Below is a small trained network, with its code and all its weights. Each question gives an input and a class and asks what happens when units are switched off, that is, made to give their printed mean instead of their output.

import numpy as np


def w(rows, s, z=0):
    codes = np.array(rows[::2]) - 128.0
    scale = np.full(codes.shape[1], s)
    scale[-1] = z or s
    return codes * scale


def norm(h):
    return h / np.sqrt((h * h).mean(-1, keepdims=True) + 1e-5)


def f(y):
    return y / 2 * (1 + np.tanh(0.7978845608 * (y + 0.044715 * y**3)))


def log_softmax(a):
    a = a - a.max(-1, keepdims=True)
    return a - np.log(np.exp(a).sum(-1, keepdims=True))


def net(x, mask):
    res = np.array(x, float).reshape(1, 2) / 4 @ E
    u = 0
    for l in range(3):
        y = f(norm(res) @ A[l][:, :-1].T + A[l][:, -1])
        res = res + np.where(mask[u : u + 5], y, B[l][:, -1]) @ B[l][:, :-1]
        u += 5
    return log_softmax(norm(res)[-1] @ U[:, :-1].T + U[:, -1])


A, B = {}, {}
E = w([
[40,31,218,118,89,128,177],'x0',
[147,143,253,208,103,157,150],'x1',
],0.0064)
A[0] = w([
[198,155,120,184,131,208,52,122],'0.n0',
[116,85,82,83,174,68,137,124],'0.n1',
[83,78,175,121,65,157,203,1],'0.n2',
[38,8,232,82,35,70,233,180],'0.n3',
[155,144,255,228,40,189,196,190],'0.n4',
],0.0097,0.0067)
B[0] = w([
[166,142,114,194,111,146,112,175],'0.n0',
[74,89,111,144,167,168,130,158],'0.n1',
[86,57,153,105,121,137,126,160],'0.n2',
[175,202,236,25,221,69,232,250],'0.n3',
[85,65,217,10,249,68,200,232],'0.n4',
],0.013,0.017)
A[1] = w([
[178,207,180,46,239,109,120,250],'1.n0',
[227,228,70,228,61,174,14,163],'1.n1',
[101,59,140,235,131,204,111,86],'1.n2',
[74,2,196,94,46,76,225,254],'1.n3',
[97,130,39,55,119,57,50,169],'1.n4',
],0.0083,0.0045)
B[1] = w([
[149,62,208,90,193,4,190,254],'1.n0',
[209,235,170,194,158,146,123,182],'1.n1',
[137,174,59,139,193,160,96,131],'1.n2',
[163,189,210,140,246,85,180,197],'1.n3',
[41,68,137,124,107,196,102,142],'1.n4',
],0.011,0.017)
A[2] = w([
[173,106,174,56,49,102,149,87],'2.n0',
[219,238,81,170,53,153,104,95],'2.n1',
[63,90,179,179,45,80,156,2],'2.n2',
[121,55,187,23,108,17,222,125],'2.n3',
[75,127,222,30,8,81,210,188],'2.n4',
],0.012,0.0088)
B[2] = w([
[146,184,95,115,59,83,223,140],'2.n0',
[229,191,132,148,117,82,171,160],'2.n1',
[99,181,188,197,174,172,248,124],'2.n2',
[195,156,195,151,214,51,186,254],'2.n3',
[187,101,190,104,245,45,89,202],'2.n4',
],0.014,0.023)
U = w([
[98,77,243,55,232,35,222,249],'0',
[48,54,41,159,204,243,33,219],'1',
[253,236,40,247,90,148,123,218],'2',
[181,48,85,129,21,148,67,2],'3',
[197,35,69,121,12,105,42,2],'4',
[66,50,47,81,27,202,94,36],'5',
],0.013,0.0092)

Each question gives the input, the list of numbers given to net, and the class t.
The units are the neurons (one row each of A and B). Each row of codes is followed by its name. A weight is (code - 128) times the scale printed after its matrix; where a second scale follows, it is the last column's (A, B and U).
mask holds one flag per neuron, layer by layer. A switched-off neuron (its flag False) gives its mean, the last column of its row in B, instead of its output. The means were averaged over made-up inputs and are rounded, as every weight is.
A unit's drop is (log p(t) with every unit on - log p(t) with that unit switched off) / (log p(t) with every unit on - log p(t) with every unit switched off).
most important unit: the unit with the biggest drop
k most important neurons: the k neurons with the biggest drops, biggest first
k most important neurons of layer l: the k neurons of layer l with the biggest drops, biggest first
drop when u is switched off: that unit's drop, to one decimal
input [-2,-6], class 1: 4 most important neurons -> (0.n3, 0.n4, 1.n0, 2.n3)
input [-2,-2], class 2: 3 most important neurons -> (0.n4, 0.n3, 0.n2)
input [-6,-3], class 2: most important unit -> 0.n4
input [0,-2], class 1: 2 most important neurons of layer 0 -> (0.n3, 0.n4)
input [-8,-7], class 2: 4 most important neurons -> (0.n4, 0.n3, 1.n1, 1.n0)
input [-5,-7], class 1: 3 most important neurons of layer 0 -> (0.n3, 0.n4, 0.n0)
input [-2,-1], class 2: 2 most important neurons of layer 0 -> (0.n4, 0.n3)
input [-3,1], class 2: drop when 0.n3 is switched off -> 0.8
input [-3,-7], class 1: drop when 2.n3 is switched off -> 0.5
input [0,-6], class 1: drop when 1.n0 is switched off -> 0.7
input [-4,-8], class 1: 2 most important neurons of layer 0 -> (0.n3, 0.n4)
